Each row of numbers stands for one node and depends on some of the facts below. Use the named rows to name the rest.

Some facts about the nodes:
balin δ: madi
brepla δ: skuro
brudra δ: tirun
brunen δ: skasor
bruplo δ: bradi, biso, klopevin
doplim δ: bruklok, betre
dostus δ: sitrin, motres, brepla
drefu δ: skuro
drostuk δ: brulok
fiskipur δ: dripuvis, roser
fiten δ: brulok
flabruk δ: kopluga
gonem δ: stistiskar
grapon δ: kopluga, drostuk
grigrir δ: brulok
grutris δ: bruklok, poklel, roser
kleplem δ: drefu
kopluga δ: drostuk
lapo δ: bival
motres δ: pleklan, bruklok
nikler δ: balin, lapo, brulok
nitude δ: fafen
paskir δ: betre
poklel δ: nitude
pupem δ: sitrin, podi, fafen
radrim δ: fiten
roser δ: stistiskar
sazular δ: pudre
sitrin δ: fiskipur, poklel
skasor δ: balin, grutris
skuro δ: pibrus
sobem δ: tirun, trafla
sofler δ: fiskipur
stepen δ: grutris
stistiskar δ: trafla
sunen δ: flabruk
tirun δ: trafla
trafla δ: kotrisis
vaskal δ: gitafak
vose δ: zite
zoter δ: podi
zudaner δ: dostus
{balin, biso, brepla, dostus, drefu, dristubris, fiten, floplas, greskasken, grutris, klopevin, madi, motres, nikler, paskir, podes, pupem, rala, roser, sitrin, skuro, sobem, stistiskar, taska, tirun, togrir, zoter} η 657
{betre, bival, bradi, brimu, brudra, bruklok, brulok, brunen, bruplo, domukla, doplim, dripuvis, drostuk, fafen, fiskipur, flabruk, flodetri, fubrer, gitafak, gonem, grapon, grifli, grigrir, grotral, klabren, kledra, kleplem, klistir, kopluga, kotrisis, lapo, mabestem, nitude, noplal, nuni, pibrus, pleklan, plutudrir, podi, poklel, pudre, radrim, rukur, sazular, skasor, sofler, stepen, sunen, tatro, trafla, trozikol, truklor, vaskal, vefluflin, vigri, vose, zetrafle, zigom, zite, zudaner} η 409
Σ 167 <- balin, betre, biso, bival, bradi, brulok, brunen, bruplo, drefu, dripuvis, fafen, fiten, floplas, fubrer, gonem, grapon, greskasken, grigrir, klabren, kledra, klistir, lapo, mabestem, madi, nikler, nitude, noplal, paskir, pibrus, plutudrir, podes, podi, poklel, radrim, rala, rukur, sazular, skuro, sobem, sofler, taska, trafla, truklor, vaskal, vose, zetrafle, zigom, zoter
Σ 124 <- brepla, brimu, brudra, bruklok, domukla, doplim, dostus, dristubris, drostuk, fiskipur, flabruk, flodetri, gitafak, grifli, grotral, grutris, kleplem, klopevin, kopluga, kotrisis, motres, nuni, pleklan, pudre, pupem, roser, sitrin, skasor, stepen, stistiskar, sunen, tatro, tirun, togrir, trozikol, vefluflin, vigri, zite, zudaner
[balin, pupem] Θ brepla
[balin, fubrer, noplal] Θ truklor
[balin, fubrer, pupem, trozikol] Θ nitude
[bival] Θ betre
[bruklok, zite] Θ stistiskar
[bruklok] Θ fiskipur
[brulok] Θ dostus
[brunen] Θ kopluga
[domukla] Θ tirun
[domukla, klistir] Θ pudre
[domukla] Θ grapon
[flodetri] Θ dripuvis
[fubrer] Θ doplim
[greskasken] Θ skasor
[greskasken, grifli] Θ zigom
[grifli] Θ podes
[grigrir] Θ fafen
[grigrir, podi] Θ sunen
[grotral] Θ nikler
[grotral] Θ vigri
[grotral] Θ togrir
[klabren, pupem] Θ brudra
[kotrisis] Θ vose
[kotrisis] Θ dristubris
[lapo, vefluflin] Θ zetrafle
[nuni] Θ madi
[nuni] Θ plutudrir
[nuni] Θ poklel
[paskir] Θ gitafak
[pibrus] Θ pleklan
[podi] Θ mabestem
[rala, sofler, vefluflin, zoter] Θ kledra
[rala, vefluflin] Θ stepen
[trozikol] Θ floplas
[zoter] Θ tatro
[zoter] Θ roser
[zudaner] Θ drefu
[zudaner] Θ vaskal

Known rows:
[-13  -4  -5   2   6 -27  11  11   6 -11   7  18 -14  -2  -3 -10 -30 -10
   0]: kleplem
[ -6   6  -6   9   2 -25   3  -2   3  -9  19  18 -14   9   2 -14 -23 -15
  -6]: zite
[-11   6  -6  13  -3 -23   7   3   5  -8  13  21 -15  10  -1 -10 -21 -11
  -4]: nuni
[ -8   0  -3   8  -9 -25   6  -2   3 -12   8  27 -10  12   2  -7 -14 -12
  -2]: noplal
[ -8   3  -8  10 -10 -23   7   4   0 -10  11  29 -11  13   0 -12 -16 -10
   0]: bival
[-10  -2  -5  10  -3 -25  10  -3   8 -18   8  30 -12  11   3  -7 -16 -12
   0]: truklor
[ -9   6  -4  -6  15 -27   5   8  13  -5  23  18 -17   5  -2 -13 -24  -6
   2]: fiskipur
[-10  -2  -7   1   2 -26   9  11   4 -10   9  27 -12   6  -1 -11 -21  -8
   6]: vose
[-10  -1  -9   9 -13 -24  10   4  -3 -11   5  28 -11  11   1 -14 -20 -12
  -2]: pibrus
[-11   1  -8  -1  12 -27   5  13  10  -7  17  19 -17   6  -3 -11 -26   0
   0]: stepen
[ -8 -15  -2   8  -1 -19   9  10   9  -6   8  21  -6   9  -9  -7 -13 -11
  11]: grapon
[-11   3  -8  16   3 -24  10   3   9 -14  15  23 -16   9  -2 -10 -22  -9
  -2]: brimu
[-11   3  -3  -1   2 -25   6  11   4  -3  10  16 -13   2  -4 -11 -27  -8
   0]: zudaner
[-10  -3  -7   1   2 -26   9  10   5 -10   8  27 -11   7  -1 -11 -21  -7
   6]: bruplo
[ -9  -3  -5   3   3 -26   7  12   2 -10   9  27 -12   3   2  -9 -23  -6
   5]: radrim
[-11   0   3  10 -12 -25  -1  18   2  -1  15  26 -14  -1   5  -5 -19  -1
   6]: grigrir
[-10   8  -7  13  -4 -23   6   4   4  -8  14  21 -15  10  -2 -10 -21 -11
  -4]: flodetri
[-10   6 -12   0  12 -29   5  13   6 -12  -8  26  -6  -7  -1 -13 -21 -11
   8]: trafla
[ -2   0 -24   3  -8 -23  13  -1   8 -15  12  20 -26  13   3  -9 -15 -10
   8]: biso
[ -3   1 -25   2  -6 -27  15   4   5 -14  12  19 -24  16   1  -8 -19  -9
   9]: podes
[ -1  -2 -31  -2 -12 -24   4   1   2 -11  13  15 -25  16   1 -10 -15   1
   3]: rala
[ -2  -1  -9 -18  -7 -29   4  -3   7  -8   6  10 -23   4   5   0 -17  -9
   7]: balin
[ -5   0 -18 -13   1 -27  12   7  10  -8  11   6 -29   0  -2 -10 -27  -8
   7]: dostus
[ -2  -5 -16  -3  -3 -26   6   9   5  -8  11  15 -26   3   6  -2 -23  -3
  12]: nikler
[ -4   4 -22   6  -2 -23  12  -1  13 -14  15  12 -29   9   0  -7 -20  -9
   5]: togrir

Name these rows:
[-11   2 -14  11  -1 -24   2   6   2  -8  15  20 -15  12  -4 -12 -21   1
  -8] | vefluflin
[ -3   0  -8  11 -12 -10   4  -3  -1 -10   0  29  -9  11   2 -12 -16 -13
  -4] | klistir
[  0  13 -23 -13  22 -31   1   6  13  -9   2   4 -22 -12   5 -14 -25 -16
   9] | stistiskar
[ -4   7 -26  -3 -13 -28  13   7  -3  -8  11  16 -20  20  -2  -7 -18 -10
   9] | greskasken
[ -8  -1  -3  19 -10 -22   1   7  -3  -8  13  28 -12  10   6  -2 -20  -5
   1] | brulok
[ -5   8  -6   6   3 -24   3  -1   5  -7  24  19 -16  11   3 -15 -22 -13
  -6] | bruklok
[ -3   9 -22 -13  12 -28   5   7  15  -7  12   7 -28   0  -1 -10 -23  -5
  10] | roser
[-13 -13   1  12   4 -22   8  14  15  -3  15  12  -8   8 -16  -3 -16 -11
  12] | kopluga
[ -9  -1  -6  -3  -4 -26   3  11  -2  -4   9  23 -11   6  -1 -11 -22  -3
   3] | lapo
[-12  10  -9  11  -2 -27  11  11  -2  -6  14  19 -11  17  -7  -6 -24 -10
  -1] | grifli
[ -1  -4 -24 -14  -7 -27   3   7   2  -5   9  10 -23   8  -1 -10 -20   0
   7] | zoter
[ -8   1  -4  -4  -4 -25   4  10   0  -4  10  23 -11   6  -1 -12 -20  -6
   4] | brunen
[ -5   4 -10 -17  -2 -30   6   0  13  -5  11   2 -26   3  -1  -2 -22 -10
   4] | pupem
[-10  -4   1  -6   2 -29   8   4  10 -11  10  24 -12   7  -1  -7 -17  -9
   4] | nitude
[-10   8  -8  13  -2 -23   6   4   5  -9  11  21 -14   7  -2 -10 -21 -11
  -3] | kotrisis
[ -9   0  -6  -8   4 -26   8  11   8  -7  16  26 -14   9  -2 -14 -19  -4
   6] | poklel
[-11 -10   5  20   7 -23   2  15   8  -5  16  15 -13   1  -1   5 -25  -2
   6] | drostuk
[-15   2   0   7   0 -26   8  13  16  -5  16  18 -16  -1  -6 -13 -18  -7
   7] | sunen
[ -3  10 -25  -7  15 -25   4   7  13 -12 -12   6 -20 -15  -1  -9 -24 -13
  10] | tirun
[ -8 -11 -15 -13  -4 -32  19   3   1 -16  -6   7 -27  -9   0  -9 -37 -14
   1] | brepla
[-13   4  -5   3  12 -28   7  11  11 -10   3  17 -11  -5  -3  -8 -26 -11
   2] | brudra
[ -4   2 -18 -11   4 -27   9   6  14  -8  16   7 -28   4  -1  -8 -24  -5
   7] | motres
[ -1   1 -19 -14  -9 -26   6   6   4  -5   9  12 -22   6   1  -9 -18  -8
  10] | paskir
[ -8  -3 -11  -8  -2 -27   0  11   0  -3  13  22 -12  11  -4 -15 -20   5
   1] | sofler
[-10  -2 -12  13  -4 -24   9   5   4 -15  12  31 -13  14   1 -12 -16  -6
   1] | zetrafle

Now the same nodes, written a new way:
Some nodes and their rows:
[ 19   1  14  -3   3  11  -5 -20   0 -17  10  -3   4   5]: skuro
[  0   0  18   4  24  -4   7 -14  -2  -5  33  -6   3   8]: brepla
[-14   6  -6   0   6   2   4 -18   3  -2  -3  -5   4 -15]: nuni
[10  1  8 -7 -1 -5  1 -4 -7 11 16 -5  3  3]: stistiskar
[-14   3   0   1   5  -5   6 -11  -3  -1  -4  -3  -2 -22]: vigri
[ -6  -1  -4  -3  -3   0   5  -5  -9  17   5   5   4 -16]: pleklan
[13  0  3 -7 -4 -5  2 -7 -3 19 15 -5  5  7]: motres
[  4   6  11  -1   8 -13   4 -13   1  -8   6 -13  -3   1]: dristubris
[ -6   3  -7  -4   3   9   2 -12  -4  11   9   1   9 -14]: kotrisis
[ -1  -1   4   1  -2   9   1 -19  -2 -12  -7   5   2 -12]: rukur
[  7  -8   0  -3 -16  17  -1  -9 -11   9   2  12   5  -9]: dripuvis
[-15   5  -3   1   9  -2   6 -18   1   0  -3  -3   3 -16]: flodetri
[-18  -4 -19   2 -23 -33  17  -7   4  25 -33  -4  -8  -2]: drostuk
[-14   5  -7  -1   6   3   4 -17   3  -2  -5  -5   3 -15]: domukla
[ 17 -12  -4  -3 -38 -25  10  -7   3  13 -31  -3 -11  27]: nikler
[ 19   0  12  -2   1   2  -2 -20   3 -15   2  -4   1   8]: taska
[-15   4   0   1   9  -4   6 -15  -1   2  -3  -2   0 -18]: brimu
[ -6  -4   5   7  13  18   4 -26   3 -18   8   5   6  -1]: fubrer
[ -8  -7 -14  -4 -23 -14  10   1  -7  34 -14   3  -1  -7]: skasor
[ 14  -3  -2  -9 -10  -4   3  -4  -4  27  15  -4   5  12]: grutris
[ -3   4   8   2   6  15   0 -24  -1 -26  -5   3   0 -19]: bradi
[ 35   5   7 -11  -4  10   1 -27   1  25   7   3   9   9]: zoter
[ -4  14  -3  -5  14  -2  11 -29   2  28  -3   0   6 -25]: vefluflin
[ 14  -8  -3  -1 -32 -21   9 -13   7  10 -28  -5  -7  28]: fiten
[ 18   2  -3  -9  -7  16   3 -22  -8  35  -2  15   8 -13]: sofler

Which node is each row?
[-18  -3 -16   1 -19 -26  16  -9   3  19 -28  -4  -7  -2] | flabruk
[ -4 -11 -12   2 -37 -20  11  -8   0  11 -41   5 -12   1] | grapon
[-13  -6  -2   2   6  -1   9  -6  -8  18  17   5   6  -5] | doplim
[ 14 -10  -1   3 -10  -6   9 -19   8   5   0  -1   1  37] | balin
[-15   5  -1   1  13  -1   3 -19   2  -4  -3  -4   2 -20] | zite
[  8  -9  -1  -4 -21  15   0  -6 -12  14   0  13   6 -10] | poklel
[15  0  2 -9 -3 -2  2 -7 -5 20 21 -4  8 10] | sitrin
[  7  -4   2  -4  -9  20  -2 -15  -8   1   1  10   6 -13] | trafla
[  2  -1   3  -1   1  20  -3 -21  -2 -11   0   6   7 -14] | pibrus
[  8  -4  -5  -5 -13  25  -3 -15  -5   4   0   9  10  -9] | podi
[-12   3   0   0   9   2   6 -14  -4   3   4  -1   3 -21] | kleplem
[ 27  11  11  -7   3   2   3 -34   6   9   0  -2   3   3] | rala
[  3   2  -5 -10  -6  -8  11 -11 -13  54   2  10   3 -23] | stepen
[  9   5  11  -3   3   2   8 -25  -7  18 -10  11  -2 -27] | kledra
[-19  -4 -11   2 -19 -28  15  -3  -1  18 -29  -3 -11  -9] | sunen
[  6  -1 -11  -3 -23 -10  12 -22   3  30 -32   7  -4  -4] | lapo

